[[-0.52 -3.64  5.29 -6.13  0.94]
 [-0.07  2.04 -5.35 -2.34 -3.47]
 [-3.83  5.06 -4.70  4.23 -1.19]]
:
[[-0.07  2.04 -5.35]
 [-3.83  5.06 -4.70]]

[[ 6.93  0.37  0.65]
 [-3.77 -2.60 -4.17]
 [-1.19  1.10  0.58]
 [ 1.05 -1.18 -2.36]]
:
[[-3.77 -2.60 -4.17]
 [-1.19  1.10  0.58]]

[[-2.55 -0.90  0.02 -2.62 -0.30]
 [ 1.24  0.17 -0.75 -4.46  0.74]
 [-1.59 -0.57 -0.11 -3.02  0.37]
 [-4.43 -1.16  0.54 -7.40  1.99]
 [-0.77 -1.14 -1.76 -4.57 -2.01]]
:
[[ 1.24  0.17 -0.75]
 [-1.59 -0.57 -0.11]]

[[ 4.78  1.35  5.28]
 [-1.12 -3.23  0.78]
 [ 1.47 -6.40  7.43]]
:
[[-1.12 -3.23  0.78]
 [ 1.47 -6.40  7.43]]

[[ 4.65  1.20 -2.72]
 [-4.69  4.18  3.49]
 [ 1.96 -4.14 -5.98]
 [-6.24  1.83  6.34]]
:
[[-4.69  4.18  3.49]
 [ 1.96 -4.14 -5.98]]

[[ 1.32  5.12  0.03]
 [-0.46 -4.96 -0.03]
 [-1.32  2.76  0.09]
 [ 1.54 -7.06 -0.22]
 [ 0.49 -0.13 -0.10]]
:
[[-0.46 -4.96 -0.03]
 [-1.32  2.76  0.09]]
